Below are the code and all the weights of a small trained network. Each question names an input and a class and asks about switching units off, where a switched-off unit gives its printed mean instead of its output.

import numpy as np


def w(rows, s, z=0):
    codes = np.array(rows[::2]) - 128.0
    scale = np.full(codes.shape[1], s)
    scale[-1] = z or s
    return codes * scale


def norm(h):
    return h / np.sqrt((h * h).mean(-1, keepdims=True) + 1e-5)


def f(y):
    return np.maximum(y, 0)


def log_softmax(a):
    a = a - a.max(-1, keepdims=True)
    return a - np.log(np.exp(a).sum(-1, keepdims=True))


def net(x, mask):
    res = np.array(x, float).reshape(1, 2) / 4 @ E
    u = 0
    for l in range(4):
        y = f(norm(res) @ A[l][:, :-1].T + A[l][:, -1])
        res = res + np.where(mask[u : u + 7], y, B[l][:, -1]) @ B[l][:, :-1]
        u += 7
    return log_softmax(norm(res)[-1] @ U[:, :-1].T + U[:, -1])


A, B = {}, {}
E = w([
[106,159,232,255,154,56,95,61,159,54,186],'x0',
[171,20,150,82,161,187,211,113,82,122,153],'x1',
],0.0094)
A[0] = w([
[136,130,83,79,85,172,148,150,60,160,107,112],'0.n0',
[103,149,122,143,75,125,139,157,156,120,125,1],'0.n1',
[197,94,169,95,154,123,157,118,100,145,178,59],'0.n2',
[115,130,177,126,144,135,123,122,126,73,192,116],'0.n3',
[70,242,145,177,74,91,22,140,162,145,143,104],'0.n4',
[147,137,127,95,187,141,150,151,81,142,142,69],'0.n5',
[153,159,77,81,114,152,84,199,118,154,11,90],'0.n6',
],0.012,0.0082)
B[0] = w([
[107,155,115,115,105,220,79,177,107,128,93,237],'0.n0',
[200,254,210,111,81,119,164,183,166,97,68,132],'0.n1',
[151,149,196,152,166,67,141,107,139,124,113,174],'0.n2',
[109,106,156,167,145,152,126,123,121,211,123,181],'0.n3',
[139,184,87,127,137,117,126,98,179,42,163,255],'0.n4',
[128,202,96,144,108,136,138,93,97,101,196,159],'0.n5',
[39,66,104,108,122,157,151,112,92,196,97,250],'0.n6',
],0.014,0.015)
A[1] = w([
[114,80,100,141,77,121,99,162,131,200,98,45],'1.n0',
[181,146,193,154,163,127,148,110,67,83,118,150],'1.n1',
[151,188,135,134,156,145,89,145,192,91,126,181],'1.n2',
[114,37,71,122,53,146,154,156,156,191,139,20],'1.n3',
[183,72,82,53,54,24,246,206,72,48,179,3],'1.n4',
[56,128,101,94,88,136,149,154,105,180,55,79],'1.n5',
[143,102,157,135,110,126,126,110,157,99,160,108],'1.n6',
],0.013,0.0074)
B[1] = w([
[102,183,66,116,117,118,152,118,132,121,176,174],'1.n0',
[106,147,141,106,106,153,143,196,125,124,61,191],'1.n1',
[127,155,94,90,100,124,199,109,125,95,177,206],'1.n2',
[134,167,111,129,143,123,116,84,105,109,147,182],'1.n3',
[206,93,210,211,251,87,13,232,197,215,66,128],'1.n4',
[87,80,78,188,144,193,57,78,83,156,103,254],'1.n5',
[107,113,93,118,87,131,103,132,134,141,148,155],'1.n6',
],0.013,0.014)
A[2] = w([
[154,180,117,77,156,100,77,55,77,150,109,138],'2.n0',
[232,68,103,142,133,94,59,128,174,189,133,1],'2.n1',
[115,69,74,94,116,110,127,122,137,42,99,106],'2.n2',
[162,26,171,143,124,104,58,88,81,163,140,67],'2.n3',
[201,255,22,153,104,12,108,67,192,41,179,121],'2.n4',
[108,101,130,135,87,100,176,121,178,148,166,115],'2.n5',
[76,203,132,173,112,129,86,47,172,84,172,160],'2.n6',
],0.011,0.0087)
B[2] = w([
[86,127,100,131,78,174,167,91,131,89,133,155],'2.n0',
[207,173,115,126,125,91,193,77,116,112,164,128],'2.n1',
[147,145,138,153,138,122,91,154,113,161,98,148],'2.n2',
[207,139,113,175,160,76,165,157,125,164,129,133],'2.n3',
[69,40,220,13,98,64,194,43,168,10,206,255],'2.n4',
[149,164,106,138,144,143,77,105,137,133,179,145],'2.n5',
[105,124,115,116,37,181,93,105,104,129,172,227],'2.n6',
],0.013,0.016)
A[3] = w([
[153,179,93,53,89,128,144,196,91,42,64,13],'3.n0',
[212,113,105,134,131,72,90,126,159,64,150,3],'3.n1',
[82,100,69,166,139,199,55,71,106,123,149,152],'3.n2',
[93,93,79,247,88,182,81,148,102,114,122,118],'3.n3',
[96,80,7,117,150,203,108,132,62,194,72,60],'3.n4',
[191,59,182,153,162,44,159,113,108,172,133,143],'3.n5',
[89,81,164,174,162,26,217,95,190,151,130,75],'3.n6',
],0.011,0.0032)
B[3] = w([
[204,215,200,64,152,31,49,184,107,88,9,141],'3.n0',
[102,222,232,72,81,178,170,110,129,107,112,136],'3.n1',
[225,207,19,200,53,167,127,166,231,182,193,225],'3.n2',
[197,225,108,122,137,142,96,202,86,199,53,199],'3.n3',
[251,233,191,199,53,170,48,140,176,207,229,250],'3.n4',
[124,80,2,173,160,85,184,94,83,94,234,149],'3.n5',
[204,65,24,224,210,99,168,147,122,83,173,160],'3.n6',
],0.0092,0.021)
U = w([
[47,74,130,66,50,115,122,37,178,2,239,191],'0',
[191,55,82,237,221,57,222,190,61,148,184,181],'1',
[48,3,142,30,216,184,148,125,205,225,100,2],'2',
[50,39,60,46,165,108,189,106,247,224,26,2],'3',
[62,37,60,54,152,98,151,101,210,212,37,2],'4',
[164,207,222,80,125,102,104,194,61,89,64,175],'5',
[157,217,55,200,34,222,48,143,129,203,205,187],'6',
],0.013,0.0096)

Each question gives the input, the list of numbers given to net, and the class t.
The units are the neurons (one row each of A and B). Each row of codes is followed by its name. A weight is (code - 128) times the scale printed after its matrix; where a second scale follows, it is the last column's (A, B and U).
mask holds one flag per neuron, layer by layer. A switched-off neuron (its flag False) gives its mean, the last column of its row in B, instead of its output. The means were averaged over made-up inputs and are rounded, as every weight is.
A unit's drop is (log p(t) with every unit on - log p(t) with that unit switched off) / (log p(t) with every unit on - log p(t) with every unit switched off).
unit that matters most: the unit with the biggest drop
top k neurons: the k neurons with the biggest drops, biggest first
k most important neurons of layer l: the k neurons of layer l with the biggest drops, biggest first
drop when u is switched off: that unit's drop, to one decimal
input [-1,4], class 5: top 3 neurons : 0.n6, 0.n4, 0.n2
input [5,1], class 0: unit that matters most : 0.n6
input [5,4], class 1: top 2 neurons : 0.n4, 0.n0
input [0,6], class 5: top 2 neurons : 0.n6, 0.n4
input [8,4], class 1: top 3 neurons : 0.n4, 0.n3, 0.n0
input [6,5], class 1: top 2 neurons : 0.n4, 0.n0
input [3,2], class 1: top 4 neurons : 0.n4, 0.n0, 0.n3, 0.n6
input [-2,5], class 5: top 4 neurons : 0.n6, 0.n2, 1.n5, 0.n4
input [1,7], class 5: top 2 neurons : 1.n1, 0.n6
input [-2,8], class 5: 2 most important neurons of layer 0 : 0.n6, 0.n2
input [1,5], class 5: 3 most important neurons of layer 0 : 0.n6, 0.n4, 0.n5
input [0,1], class 5: drop when 0.n4 is switched off : 0.7
input [5,3], class 1: drop when 0.n4 is switched off : 1.1
input [4,6], class 1: drop when 0.n0 is switched off : 0.1
input [4,8], class 1: unit that matters most : 0.n0
input [1,1], class 1: top 3 neurons : 0.n4, 0.n0, 0.n3
input [3,3], class 1: 2 most important neurons of layer 0 : 0.n4, 0.n0
